Below are the code and all the weights of a small trained network. Each question names an input and a target symbol and asks about switching units off, where a switched-off unit gives its printed mean instead of its output.

import numpy as np


def w(rows, s, z=0):
    codes = np.array(rows[::2]) - 128.0
    scale = np.full(codes.shape[1], s)
    scale[-1] = z or s
    return codes * scale


def f(y):
    return y / 2 * (1 + np.tanh(0.7978845608 * (y + 0.044715 * y**3)))


def softmax(a):
    e = np.exp(a - a.max(-1, keepdims=True))
    return e / e.sum(-1, keepdims=True)


def log_softmax(a):
    a = a - a.max(-1, keepdims=True)
    return a - np.log(np.exp(a).sum(-1, keepdims=True))


def net(x, mask):
    ids = ['αβγλξφ'.index(c) for c in x.split()]
    T = len(ids)
    res = E[ids] + P[:T]
    u = 0
    for l in range(3):
        q, k, v = (res @ M[l].T for M in (Q, K, V))
        z = softmax(np.where(np.tri(T) > 0, q @ k.T / 2**0.5, -1e9)) @ v
        res = res + np.where(mask[u], z, O[l][:, -1]) @ O[l][:, :-1]
        u += 1
        y = f(res @ A[l][:, :-1].T + A[l][:, -1])
        res = res + np.where(mask[u : u + 12], y, B[l][:, -1]) @ B[l][:, :-1]
        u += 12
    return log_softmax(res[-1] @ U[:, :-1].T + U[:, -1])


Q, K, V, O, A, B = {}, {}, {}, {}, {}, {}
E = w([
[248,99,153,221],'α',
[100,199,120,89],'β',
[126,133,163,79],'γ',
[113,168,152,127],'λ',
[35,221,110,223],'ξ',
[125,71,185,155],'φ',
],0.016)
P = w([
[133,88,198,137],'0',
[173,173,202,146],'1',
[206,225,2,95],'2',
[76,30,146,202],'3',
[148,187,179,100],'4',
[218,117,46,59],'5',
[50,70,123,198],'6',
[153,187,193,77],'7',
[168,109,26,30],'8',
[36,85,112,208],'9',
[174,167,219,66],'10',
],0.01)
Q[0] = w([
[127,86,2,111],'0.h1',
[197,195,168,51],'0.h1',
],0.0089)
K[0] = w([
[189,51,117,10],'0.h1',
[125,138,104,187],'0.h1',
],0.013)
V[0] = w([
[11,255,58,156],'0.h1',
[183,115,123,93],'0.h1',
],0.006)
O[0] = w([
[251,106,207,181,192],'0.h1',
[102,119,182,46,1],'0.h1',
],0.013,0.001)
A[0] = w([
[107,164,254,83,161],'0.n1',
[117,141,36,74,255],'0.n2',
[17,199,60,163,118],'0.n3',
[147,131,153,108,43],'0.n4',
[23,212,179,120,95],'0.n5',
[33,205,52,198,152],'0.n6',
[176,185,167,117,206],'0.n7',
[36,89,197,177,154],'0.n8',
[174,116,176,168,73],'0.n9',
[100,67,122,197,96],'0.n10',
[160,34,63,206,53],'0.n11',
[55,121,228,112,39],'0.n12',
],0.0089,0.003)
B[0] = w([
[181,208,51,156,198],'0.n1',
[233,60,141,154,223],'0.n2',
[124,81,120,63,236],'0.n3',
[253,195,118,217,128],'0.n4',
[157,232,162,187,209],'0.n5',
[197,90,110,150,227],'0.n6',
[117,114,70,35,235],'0.n7',
[48,112,197,245,207],'0.n8',
[143,161,93,174,254],'0.n9',
[96,163,190,165,175],'0.n10',
[14,193,138,35,195],'0.n11',
[143,204,145,228,155],'0.n12',
],0.0057,0.0065)
Q[1] = w([
[174,191,140,96],'1.h1',
[161,35,254,76],'1.h1',
],0.0082)
K[1] = w([
[164,150,199,71],'1.h1',
[114,56,2,166],'1.h1',
],0.0054)
V[1] = w([
[198,79,189,45],'1.h1',
[171,149,174,1],'1.h1',
],0.0072)
O[1] = w([
[118,23,149,156,26],'1.h1',
[164,196,32,8,4],'1.h1',
],0.011,0.0033)
A[1] = w([
[225,149,126,25,153],'1.n1',
[120,131,70,73,113],'1.n2',
[125,182,150,190,162],'1.n3',
[186,153,130,190,122],'1.n4',
[142,232,99,175,114],'1.n5',
[183,144,156,35,172],'1.n6',
[163,64,182,152,146],'1.n7',
[145,145,5,138,254],'1.n8',
[118,169,172,59,130],'1.n9',
[98,223,138,34,103],'1.n10',
[167,254,161,137,93],'1.n11',
[116,144,41,34,165],'1.n12',
],0.009,0.0061)
B[1] = w([
[59,106,144,127,228],'1.n1',
[170,146,253,74,148],'1.n2',
[150,126,196,138,247],'1.n3',
[147,153,109,30,221],'1.n4',
[164,124,137,71,216],'1.n5',
[140,64,93,129,188],'1.n6',
[30,129,25,85,187],'1.n7',
[124,73,165,150,205],'1.n8',
[37,92,35,86,136],'1.n9',
[85,87,85,191,159],'1.n10',
[84,192,119,86,227],'1.n11',
[192,84,145,110,180],'1.n12',
],0.006,0.012)
Q[2] = w([
[63,169,152,102],'2.h1',
[250,221,75,2],'2.h1',
],0.0045)
K[2] = w([
[254,146,92,116],'2.h1',
[170,127,139,114],'2.h1',
],0.0062)
V[2] = w([
[196,74,91,235],'2.h1',
[40,203,211,3],'2.h1',
],0.0041)
O[2] = w([
[159,92,155,120,67],'2.h1',
[255,73,73,117,254],'2.h1',
],0.0092,0.0039)
A[2] = w([
[75,84,32,142,146],'2.n1',
[130,151,113,87,47],'2.n2',
[74,221,152,125,63],'2.n3',
[36,107,27,61,24],'2.n4',
[89,69,117,197,188],'2.n5',
[249,163,154,177,181],'2.n6',
[110,39,151,145,210],'2.n7',
[145,232,142,173,90],'2.n8',
[219,92,115,133,133],'2.n9',
[122,156,2,171,116],'2.n10',
[69,178,213,232,80],'2.n11',
[141,118,144,58,2],'2.n12',
],0.0094,0.0047)
B[2] = w([
[254,81,129,45,145],'2.n1',
[167,134,167,153,138],'2.n2',
[115,95,83,97,161],'2.n3',
[224,94,102,151,150],'2.n4',
[249,114,79,170,187],'2.n5',
[114,127,152,68,217],'2.n6',
[120,215,79,187,196],'2.n7',
[171,103,117,153,182],'2.n8',
[160,119,78,85,197],'2.n9',
[127,119,40,123,129],'2.n10',
[78,104,143,91,249],'2.n11',
[135,221,191,181,151],'2.n12',
],0.0085,0.014)
U = w([
[226,112,70,147,16],'α',
[117,111,65,23,253],'β',
[135,255,28,128,121],'γ',
[216,203,158,136,72],'λ',
[147,86,182,69,81],'ξ',
[194,184,128,185,209],'φ',
],0.0085,0.0042)

Each question gives the input, a string of symbols that net reads in full, and the target symbol t.
The units are the heads (2 rows each of Q, K, V and O) and the neurons (one row each of A and B). Each row of codes is followed by its name. A weight is (code - 128) times the scale printed after its matrix; where a second scale follows, it is the last column's (O, A, B and U).
mask holds one flag per unit, layer by layer, with each layer's heads first. A switched-off unit (its flag False) gives its mean, the last column of its rows in O or B, instead of its output. The means were averaged over made-up inputs and are rounded, as every weight is.
A unit's drop is (log p(t) with every unit on - log p(t) with that unit switched off) / (log p(t) with every unit on - log p(t) with every unit switched off).
The circuit of an input: a set's keep is (log p(t) with only the set's units on - log p(t) with every unit switched off) / (log p(t) with every unit on - log p(t) with every unit switched off). Starting from the 12 units with the biggest drops (on a tie, the unit counted first), units are removed one at a time, each time the one whose removal leaves the highest keep (on an exact tie, the one counted first), for as long as the keep stays at least 0.8.
units of the circuit, in order: the units of the circuit, biggest drop first
most important unit: the unit with the biggest drop
k most important neurons: the k neurons with the biggest drops, biggest first
top k neurons in layer l: the k neurons of layer l with the biggest drops, biggest first
drop of u: that unit's drop, to one decimal
input λ α γ φ λ β φ γ φ ξ β, target λ: units of the circuit, in order : 0.h1
input ξ φ α φ β, target λ: 3 most important neurons : 0.n9, 2.n11, 0.n3
input φ λ γ φ ξ α ξ φ, target λ: units of the circuit, in order : 0.h1, 1.n4
input γ φ γ λ φ β φ λ λ, target α: units of the circuit, in order : 2.n11, 2.n6, 1.n11
input ξ φ β α λ α ξ λ, target λ: top 3 neurons in layer 1 : 1.n11, 1.n4, 1.n5
input γ γ β ξ, target ξ: units of the circuit, in order : 2.n11, 1.n3, 0.n8
input ξ α φ γ α φ λ β φ, target α: top 2 neurons in layer 1 : 1.n3, 1.n4
input α φ γ α β ξ, target β: top 3 neurons in layer 0 : 0.n5, 0.n3, 0.n8
input γ φ α ξ φ ξ, target α: units of the circuit, in order : 0.n6, 0.h1, 0.n2, 1.h1
input φ ξ α α, target ξ: units of the circuit, in order : 0.n11, 2.n11, 0.n10, 1.h1
input α α φ β β φ λ α λ, target α: 4 most important neurons : 2.n11, 1.n6, 2.n6, 2.n7
input β γ ξ α γ α β α φ ξ, target φ: 2 most important neurons : 0.n6, 0.n3
input ξ α φ α β ξ λ, target ξ: top 2 neurons in layer 2 : 2.n11, 2.n7
input α λ φ γ, target φ: most important unit : 1.n11
input α φ β φ λ, target γ: top 2 neurons in layer 0 : 0.n5, 0.n11
input φ β α α α α φ γ ξ φ φ, target λ: 3 most important neurons : 0.n1, 2.n11, 0.n9
input φ φ φ φ ξ γ α γ β α α, target β: top 3 neurons in layer 0 : 0.n7, 0.n8, 0.n5
input ξ β ξ α λ α ξ, target ξ: top 3 neurons in layer 0 : 0.n5, 0.n2, 0.n10
input ξ γ ξ λ, target ξ: top 3 neurons in layer 2 : 2.n7, 2.n11, 2.n5
input β ξ α ξ ξ ξ β, target ξ: most important unit : 2.n7
input γ φ λ, target β: top 2 neurons in layer 2 : 2.n5, 2.n9
input λ α φ β, target φ: top 2 neurons in layer 1 : 1.n11, 1.n4
input φ φ λ α φ λ λ, target φ: top 4 neurons in layer 0 : 0.n3, 0.n6, 0.n9, 0.n11
input ξ α α ξ λ φ β ξ α α, target ξ: top 2 neurons in layer 2 : 2.n11, 2.n7
input γ λ ξ α φ ξ, target α: top 2 neurons in layer 0 : 0.n6, 0.n11
input ξ φ λ β γ β φ, target φ: top 2 neurons in layer 2 : 2.n5, 2.n7
input φ γ γ, target α: drop of 2.n11 : 0.4
input β α φ β γ λ ξ γ γ, target α: drop of 2.n6 : 0.2
